Below is a small trained network, with its code and all its weights. Each question gives an input and a target symbol and asks what happens when units are switched off, that is, made to give their printed mean instead of their output.

import numpy as np


def w(rows, s, z=0):
    codes = np.array(rows[::2]) - 128.0
    scale = np.full(codes.shape[1], s)
    scale[-1] = z or s
    return codes * scale


def norm(h):
    return h / np.sqrt((h * h).mean(-1, keepdims=True) + 1e-5)


def softmax(a):
    e = np.exp(a - a.max(-1, keepdims=True))
    return e / e.sum(-1, keepdims=True)


def log_softmax(a):
    a = a - a.max(-1, keepdims=True)
    return a - np.log(np.exp(a).sum(-1, keepdims=True))


def net(x, mask):
    ids = ['αεζηλξσφ'.index(c) for c in x.split()]
    T = len(ids)
    res = E[ids] + P[:T]
    u = 0
    for l in range(3):
        r = norm(res)
        for j in range(2):
            rows = slice(2 * j, 2 * j + 2)
            q, k, v = (r @ M[l][rows].T for M in (Q, K, V))
            z = softmax(np.where(np.tri(T) > 0, q @ k.T / 2**0.5, -1e9)) @ v
            o = O[l][rows]
            res = res + np.where(mask[u + j], z, o[:, -1]) @ o[:, :-1]
        u += 2
    return log_softmax(norm(res)[-1] @ U[:, :-1].T + U[:, -1])


Q, K, V, O = {}, {}, {}, {}
E = w([
[156,31,177,228,101,182],'α',
[90,124,149,160,124,187],'ε',
[180,144,171,79,60,149],'ζ',
[81,141,151,186,113,106],'η',
[103,6,77,164,227,159],'λ',
[106,138,132,203,81,120],'ξ',
[79,104,168,127,166,177],'σ',
[105,171,122,49,159,95],'φ',
],0.013)
P = w([
[72,38,136,72,41,243],'0',
[75,157,125,158,78,254],'1',
[44,55,143,71,11,194],'2',
[97,181,128,177,124,235],'3',
[42,46,140,64,30,141],'4',
[119,188,123,185,163,232],'5',
[55,43,124,71,76,88],'6',
[149,195,111,196,185,222],'7',
[89,60,101,90,142,41],'8',
[170,182,105,184,190,203],'9',
[122,86,85,89,177,44],'10',
],0.0073)
Q[0] = w([
[119,63,175,48,23,91],'0.h0',
[167,254,106,58,98,150],'0.h0',
[89,58,50,184,208,142],'0.h1',
[160,220,159,176,196,150],'0.h1',
],0.0088)
K[0] = w([
[85,53,177,35,2,90],'0.h0',
[152,224,83,91,89,221],'0.h0',
[183,100,132,153,192,48],'0.h1',
[196,241,108,200,213,193],'0.h1',
],0.0078)
V[0] = w([
[170,111,176,120,61,76],'0.h0',
[132,135,144,43,106,167],'0.h0',
[142,123,164,131,154,53],'0.h1',
[113,97,255,114,166,160],'0.h1',
],0.012)
O[0] = w([
[174,198,127,98,207,228,49],'0.h0',
[127,151,124,254,163,55,162],'0.h0',
[149,99,210,252,54,188,2],'0.h1',
[226,195,132,146,10,114,238],'0.h1',
],0.0062,0.0075)
Q[1] = w([
[70,5,204,80,92,146],'1.h0',
[203,253,191,81,73,193],'1.h0',
[176,83,158,29,169,151],'1.h1',
[72,1,118,219,167,44],'1.h1',
],0.0058)
K[1] = w([
[113,2,168,113,146,103],'1.h0',
[240,162,162,100,147,168],'1.h0',
[128,72,95,115,83,163],'1.h1',
[194,56,126,50,204,60],'1.h1',
],0.0082)
V[1] = w([
[39,215,92,175,82,161],'1.h0',
[69,150,118,37,169,101],'1.h0',
[97,161,254,203,111,182],'1.h1',
[33,144,117,146,145,142],'1.h1',
],0.0062)
O[1] = w([
[135,50,244,66,135,82,254],'1.h0',
[105,63,51,191,77,125,152],'1.h0',
[172,3,21,201,122,111,35],'1.h1',
[225,119,142,125,167,105,189],'1.h1',
],0.0064,0.0049)
Q[2] = w([
[78,155,175,169,84,212],'2.h0',
[182,122,212,109,28,189],'2.h0',
[166,102,59,206,93,254],'2.h1',
[59,17,134,157,131,99],'2.h1',
],0.0065)
K[2] = w([
[77,119,210,134,4,120],'2.h0',
[116,33,245,154,144,166],'2.h0',
[1,154,168,96,65,192],'2.h1',
[92,75,127,157,242,99],'2.h1',
],0.0077)
V[2] = w([
[64,121,183,69,2,139],'2.h0',
[183,218,7,56,171,137],'2.h0',
[181,224,78,57,126,169],'2.h1',
[123,199,94,122,102,161],'2.h1',
],0.0039)
O[2] = w([
[171,101,92,198,208,141,253],'2.h0',
[67,63,220,100,79,68,73],'2.h0',
[182,191,94,195,180,66,130],'2.h1',
[165,1,137,102,228,135,123],'2.h1',
],0.0057,0.0066)
U = w([
[183,60,132,167,114,240,253],'α',
[183,139,96,200,7,72,8],'ε',
[185,235,64,68,132,179,132],'ζ',
[127,102,72,212,192,96,106],'η',
[36,58,80,60,234,194,186],'λ',
[43,166,234,209,175,183,147],'ξ',
[50,170,57,158,74,165,186],'σ',
[100,129,89,10,126,11,121],'φ',
],0.011,0.0039)

Each question gives the input, a string of symbols that net reads in full, and the target symbol t.
The units are the heads (2 rows each of Q, K, V and O). Each row of codes is followed by its name. A weight is (code - 128) times the scale printed after its matrix; where a second scale follows, it is the last column's (O and U).
mask holds one flag per head, layer by layer. A switched-off head (its flag False) gives its mean, the last column of its rows in O, instead of its output. The means were averaged over made-up inputs and are rounded, as every weight is.
A unit's drop is (log p(t) with every unit on - log p(t) with that unit switched off) / (log p(t) with every unit on - log p(t) with every unit switched off).
The circuit of an input: a set's keep is (log p(t) with only the set's units on - log p(t) with every unit switched off) / (log p(t) with every unit on - log p(t) with every unit switched off). Starting from all 6 units, units are removed one at a time, each time the one whose removal leaves the highest keep (on an exact tie, the one counted first), for as long as the keep stays at least 0.8.
circuit, biggest first: the units of the circuit, biggest drop first
most important unit: the unit with the biggest drop
heads that matter: for each layer, one digit per head in row order, 1 if its drop is at least 0.15 and else 0, layers parted by /
input ε σ φ α ζ ξ, target ζ: heads that matter => 11 / 10 / 00
input ε σ φ ε φ σ ξ, target ξ: most important unit => 0.h1
input φ ξ λ σ σ ε, target ε: circuit, biggest first => 0.h1, 0.h0, 1.h0, 2.h0
input ε ε ε ε, target φ: circuit, biggest first => 0.h1, 1.h0
input ε σ ε ε ξ η, target φ: circuit, biggest first => 0.h0, 1.h0
input φ ε σ φ σ ε λ λ ζ, target ζ: heads that matter => 11 / 00 / 00
input ε α ε ε λ ε α ζ η, target ζ: heads that matter => 11 / 10 / 00
input λ λ σ ε ε φ φ ε σ, target ξ: circuit, biggest first => 0.h1, 1.h1
input α λ α ξ, target σ: circuit, biggest first => 0.h0, 0.h1
input α η ζ φ ζ φ φ η λ σ η, target σ: heads that matter => 11 / 10 / 00
input ξ ε ζ ζ α ε ε, target ζ: heads that matter => 11 / 00 / 00
input ξ ε λ φ σ, target σ: circuit, biggest first => 1.h0, 0.h1
input φ σ σ λ ε η ε ε η σ ε, target α: heads that matter => 11 / 00 / 00
input ε φ σ ε η, target ε: circuit, biggest first => 0.h1, 1.h1, 0.h0
input φ ζ φ φ λ ξ ξ, target σ: heads that matter => 11 / 10 / 10
input ζ φ φ σ ε σ, target ε: heads that matter => 11 / 00 / 00
input φ φ φ ε η α φ λ α σ, target σ: most important unit => 0.h0
input φ φ σ φ λ ε α ξ α ε ε, target ζ: heads that matter => 11 / 10 / 00
input α η ε σ φ φ ε η φ ξ, target α: circuit, biggest first => 0.h0, 0.h1, 1.h0
input η α σ ε α ξ η α σ, target α: circuit, biggest first => 0.h1, 0.h0
input φ ξ ε ε, target λ: heads that matter => 01 / 00 / 00
input α ξ ε η, target λ: circuit, biggest first => 0.h1, 0.h0, 1.h1
input φ ε ε φ σ α η ζ ε, target α: circuit, biggest first => 0.h0, 0.h1
input ε λ ε ε, target σ: most important unit => 0.h0
input φ ε ε ε λ ζ ε σ ε ε, target ε: heads that matter => 11 / 00 / 00
input ε η ζ φ ξ, target η: circuit, biggest first => 0.h0, 0.h1, 2.h1
input φ ε ε φ σ ζ ε ε ε σ, target φ: most important unit => 0.h1
input ε ζ φ ε ε ξ, target φ: circuit, biggest first => 0.h1, 0.h0, 1.h0
